Here is a tiny trained network, its code and every weight. The questions are about switching its units off for an input and a class, where a switched-off unit gives its printed mean instead of its output.

import numpy as np


def w(rows, s, z=0):
    codes = np.array(rows[::2]) - 128.0
    scale = np.full(codes.shape[1], s)
    scale[-1] = z or s
    return codes * scale


def norm(h):
    return h / np.sqrt((h * h).mean(-1, keepdims=True) + 1e-5)


def f(y):
    return np.maximum(y, 0)


def log_softmax(a):
    a = a - a.max(-1, keepdims=True)
    return a - np.log(np.exp(a).sum(-1, keepdims=True))


def net(x, mask):
    res = np.array(x, float).reshape(1, 6) / 4 @ E
    u = 0
    for l in range(4):
        y = f(norm(res) @ A[l][:, :-1].T + A[l][:, -1])
        res = res + np.where(mask[u : u + 4], y, B[l][:, -1]) @ B[l][:, :-1]
        u += 4
    return log_softmax(norm(res)[-1] @ U[:, :-1].T + U[:, -1])


A, B = {}, {}
E = w([
[71,71,231,116],'x0',
[192,130,113,174],'x1',
[246,128,249,140],'x2',
[79,231,187,133],'x3',
[78,176,57,27],'x4',
[155,5,148,2],'x5',
],0.0065)
A[0] = w([
[196,98,200,92,2],'0.n0',
[65,100,254,161,98],'0.n1',
[168,232,104,126,78],'0.n2',
[133,126,140,152,90],'0.n3',
],0.011,0.0057)
B[0] = w([
[203,93,103,111,186],'0.n0',
[114,65,250,153,253],'0.n1',
[113,114,28,166,218],'0.n2',
[112,129,119,125,139],'0.n3',
],0.012,0.0046)
A[1] = w([
[122,74,88,144,165],'1.n0',
[253,80,141,77,72],'1.n1',
[109,101,129,47,2],'1.n2',
[94,66,137,114,59],'1.n3',
],0.021,0.0035)
B[1] = w([
[193,92,110,123,192],'1.n0',
[172,61,198,186,250],'1.n1',
[3,190,115,26,179],'1.n2',
[120,106,97,97,184],'1.n3',
],0.018,0.011)
A[2] = w([
[127,237,21,167,102],'2.n0',
[118,248,169,236,251],'2.n1',
[87,187,211,130,156],'2.n2',
[24,31,104,239,66],'2.n3',
],0.017,0.0022)
B[2] = w([
[185,137,13,38,254],'2.n0',
[36,166,45,198,215],'2.n1',
[11,69,134,160,180],'2.n2',
[168,87,157,4,226],'2.n3',
],0.019,0.0094)
A[3] = w([
[197,208,159,112,162],'3.n0',
[176,111,37,123,251],'3.n1',
[112,173,70,163,49],'3.n2',
[151,248,113,150,140],'3.n3',
],0.018,0.0024)
B[3] = w([
[41,62,107,179,136],'3.n0',
[134,1,144,220,254],'3.n1',
[205,68,94,182,174],'3.n2',
[61,13,81,51,155],'3.n3',
],0.012,0.01)
U = w([
[177,253,165,128,1],'0',
[28,141,135,184,78],'1',
[186,49,213,157,217],'2',
[138,108,12,100,182],'3',
[75,152,169,57,118],'4',
],0.016,0.0058)

Each question gives the input, the list of numbers given to net, and the class t.
The units are the neurons (one row each of A and B). Each row of codes is followed by its name. A weight is (code - 128) times the scale printed after its matrix; where a second scale follows, it is the last column's (A, B and U).
mask holds one flag per neuron, layer by layer. A switched-off neuron (its flag False) gives its mean, the last column of its row in B, instead of its output. The means were averaged over made-up inputs and are rounded, as every weight is.
A unit's drop is (log p(t) with every unit on - log p(t) with that unit switched off) / (log p(t) with every unit on - log p(t) with every unit switched off).
The circuit of an input: a set's keep is (log p(t) with only the set's units on - log p(t) with every unit switched off) / (log p(t) with every unit on - log p(t) with every unit switched off). Starting from the 12 units with the biggest drops (on a tie, the unit counted first), units are removed one at a time, each time the one whose removal leaves the highest keep (on an exact tie, the one counted first), for as long as the keep stays at least 0.8.
units of the circuit, in order: the units of the circuit, biggest drop first
most important unit: the unit with the biggest drop
top k neurons: the k neurons with the biggest drops, biggest first
k most important neurons of layer l: the k neurons of layer l with the biggest drops, biggest first
drop when u is switched off: that unit's drop, to one decimal
input [-1,-6,-6,8,-3,0], class 4: most important unit => 2.n3
input [-4,0,-1,-7,8,2], class 2: top 3 neurons => [1.n0, 2.n1, 2.n0]
input [3,-5,0,4,3,-6], class 1: units of the circuit, in order => [2.n1, 2.n0]
input [5,-4,0,6,-3,-1], class 1: top 2 neurons => [2.n2, 1.n1]
input [7,1,2,-4,8,5], class 4: top 2 neurons => [1.n2, 3.n1]
input [3,-3,-3,7,-3,-8], class 1: 2 most important neurons of layer 2 => [2.n1, 2.n2]
input [1,7,3,-3,-3,-8], class 3: top 3 neurons => [1.n1, 2.n1, 0.n1]
input [-8,3,-6,-6,0,1], class 2: top 4 neurons => [3.n1, 1.n0, 1.n2, 0.n2]
input [-6,4,-1,-2,5,3], class 2: top 3 neurons => [2.n0, 3.n1, 2.n1]
input [-4,4,-7,-8,-4,-4], class 2: top 3 neurons => [3.n1, 1.n0, 1.n2]
input [-5,-4,-5,6,-2,6], class 4: top 2 neurons => [1.n2, 0.n2]
input [0,-8,-1,-3,2,1], class 4: top 4 neurons => [1.n2, 0.n2, 2.n0, 2.n1]
input [7,3,-4,6,0,-6], class 1: top 2 neurons => [2.n1, 2.n0]
input [1,8,-3,-5,0,7], class 2: units of the circuit, in order => [1.n1]
input [5,-5,-7,-5,-3,5], class 4: 2 most important neurons of layer 3 => [3.n2, 3.n1]
input [4,-7,-5,-7,-2,0], class 4: 2 most important neurons of layer 0 => [0.n2, 0.n0]
input [7,-4,-3,-5,7,-4], class 4: drop when 1.n3 is switched off => -0.1
input [-1,4,1,-1,1,0], class 2: drop when 2.n0 is switched off => 0.2
input [7,-1,-7,5,-7,-8], class 1: drop when 2.n1 is switched off => 1.0
input [1,-8,7,3,8,4], class 4: units of the circuit, in order => [1.n2]
